[117  68 140  91 104  98  95 167 166 141 111 111 121 123 117 113  83  98
 167 150  73  84 113 134 160 147 108 108 161 152 164 103]  (30)
[105 122 126 118 174 121 145 102 139 116  75 171 100 104 118 174 170 162
  80 118 163 128 162 196 114 150 158 150 150 100 133 155]  (33)
[175 145 141 103 145 130  96 170 150 170 113 138 148 131 125 160 142  89
  88 157 167 140 158 200 120 108  93 137 134 107  77 105]  (91)
[130 118 106 103 148 136 103 167 140 174 115 133 147 136 111 163 137  87
  48 156 162 128 162 196 114 111  87 134 141 109  69 103]  (177)
[113 110 171 149 116 136 168  86  91 102 148 109 110 134 106  97  89 158
  92 101  87  98 105  54 127 151 150 111 131 151 165 140]  (74)
[103 152 175 145 139 115 132 128 137 116 172 118 155 119  88 103 184 159
 137 156 145 129 204 114 142 111 124 157  79 156  77 128]  (68)
[162 153 145 150 113  98 110 121 126  88 129 117 102 106 167 152 225 161
  87 120  75 139 169 137 161 108 134 177 135 145 120 199]  (46)
[137 154 175 145 140 115 132 148 169 105 157 120 150 123 170  67  91 125
 155 139 150 185 123 132 164 121 143 112  82 150 175 108]  (185)
rev: [139 145]	(68)
find: [148 131 125 160 142  89  88 157 167 140 158]	(91)
rev: [ 54 105  98  87 101  92 158  89  97 106]	(74)
rev: [139 145 175]	(68)
rest: [132 164]	[121 143 112  82 150 175 108]
rest: [162 128 162 196 114]	[111  87 134 141 109  69 103]
rest: [175 145 139 115 132]	[128 137 116 172 118 155 119  88 103 184 159 137 156 145 129 204 114 142
 111 124 157  79 156  77 128]

[171 127 130 137 135 142 120 165  97 131  89 166 137 139 118 148 139 126
 110 115 177 162 138 159 157 163 135 163 104 113 180 127 167 129 126 173
 117 125 123 140 108  62 135] : (185)
[104 112 178  94  76 127 105 145 168 124 144 136 166 103 114 126 127 103
 159  97 151 163 131 133  98 105 138 139 120 127 161 112 101 153 100 129
 121 204 143 123 130 130 137] : (30)
[114 112 140 120 138  96 111 155 111 140 108 136 110  93 118 159 179 140
 169 100  58 133 149 156 128 116 150 151 117 151 113 116 159 157 128 136
 153 164 107 150 138 160  86] : (51)
[151 142 177 145 170 100 102 148 110 126 106 116 159  91  84 168 101  88
 130 112  90 111 140 173 117 118 151 148 105 115 141 129 110 139 127 120
 138 145 149 115 127 137 163] : (91)
[122  93  87 166 145  72  85 112 131 138 102  90  87 157 123 113  94 182
 123 160 114  86 131 106 143 154 168 179 137 135 168 139 114  94 140  94
 118 125 145 171 120 173 161] : (192)
count (91): [88]	1
rest: [151 163 131]	[133  98 105 138 139 120 127 161 112 101 153 100 129 121 204 143 123 130
 130 137]
rest: [118 125]	[145 171 120 173 161]

[116 124 147 158 150 119 112 143] = (74)
[122  79 152 143 192 144 109 142] = (120)
[120 106 115 123 140 156 106 136] = (46)
[120  78 129  96 202 119  99 140] = (185)
[ 93 104 123 121 171 136 177 149] = (192)
[102  91 127 129 174 131 158 143] = (91)
[119 141 137 157 157 139 117 132] = (177)
[129  78 152 147 183 139 104 147] = (33)
[ 88 105 115 123 168 132 171 157] = (51)
[120  78 129  96 177 164 113 138] = (68)
rest: [ 96 177]	[164 113 138]
rest: [105 115 123]	[168 132 171 157]
rev: [141 119]	(177)

[121  60  83  60  83  83  60]  (33)
[172 148 143  74 180  74 165]  (51)
[194 162 204  68  64  84 121]  (91)
[117 162 203  85 120  75 201]  (46)
[132 193 191 106 106 191 106]  (177)
count (91): [204]	1
count (33): [83]	3
rest: [117 162 203  85]	[120  75 201]
find: [68 64]	(91)
find: [172 148 143  74 180  74 165]	(51)
rest: [162 203]	[ 85 120  75 201]
count (177): [106]	3

[155 101 155 128  93 128]  (120)
[180 131 154 128 128 182]  (192)
[101 128 124 220 128 128]  (46)
[133 149 216 219 210 147]  (30)
[103 128 122  62  62 133]  (68)
[128 205 219 216 210 147]  (157)
[163 128 125  71  29 118]  (74)
[ 50 149 216 219 210 148]  (91)
find: [219 216 210 147]	(157)
rest: [154 128]	[128 182]
find: [ 93 128]	(120)
rest: [101 155 128]	[ 93 128]
rev: [118  29  71]	(74)
find: [128  93 128]	(120)

[ 88 190 128  86  61  53  79 153 185 161 176 166 185 106  39 142 202  46
 126 147  54  79  42  47]  (46)
[ 63  38 199 126  47  68  88 166 149  81 129 196  38  69  65  47 133 196
 174 206 142 176 112  99]  (91)
[132  80 134  96  57 180  79 133  84 186 100 109 206  48  44 178 107 208
 189 185 118 162 104 175]  (192)
[209 187 203 220  72 219  48  93  94 156 113 179  89  80  45 105 123 118
 111 195 175  57 132  62]  (33)
[ 83 182  86 142 156 219  94  93  72  48 112 117  39  65  54 117 156 151
  62  71  79  54  57 202]  (74)
[ 57  59 149  82  45  73 116 209 216 195 190 167  71 150 117 157 121  75
 108  53 134 121 215  50]  (157)
[ 74  73  37  80 133 102 145 108  36 168  67 116 155  68  51  48 136 130
 126  55  63 203  61 188]  (120)
find: [156 219  94  93  72  48]	(74)
find: [ 83 182  86 142 156 219  94  93  72  48 112 117  39  65  54 117 156 151
  62  71  79  54  57 202]	(74)
find: [206 142 176]	(91)
find: [ 68  88 166 149  81 129 196]	(91)

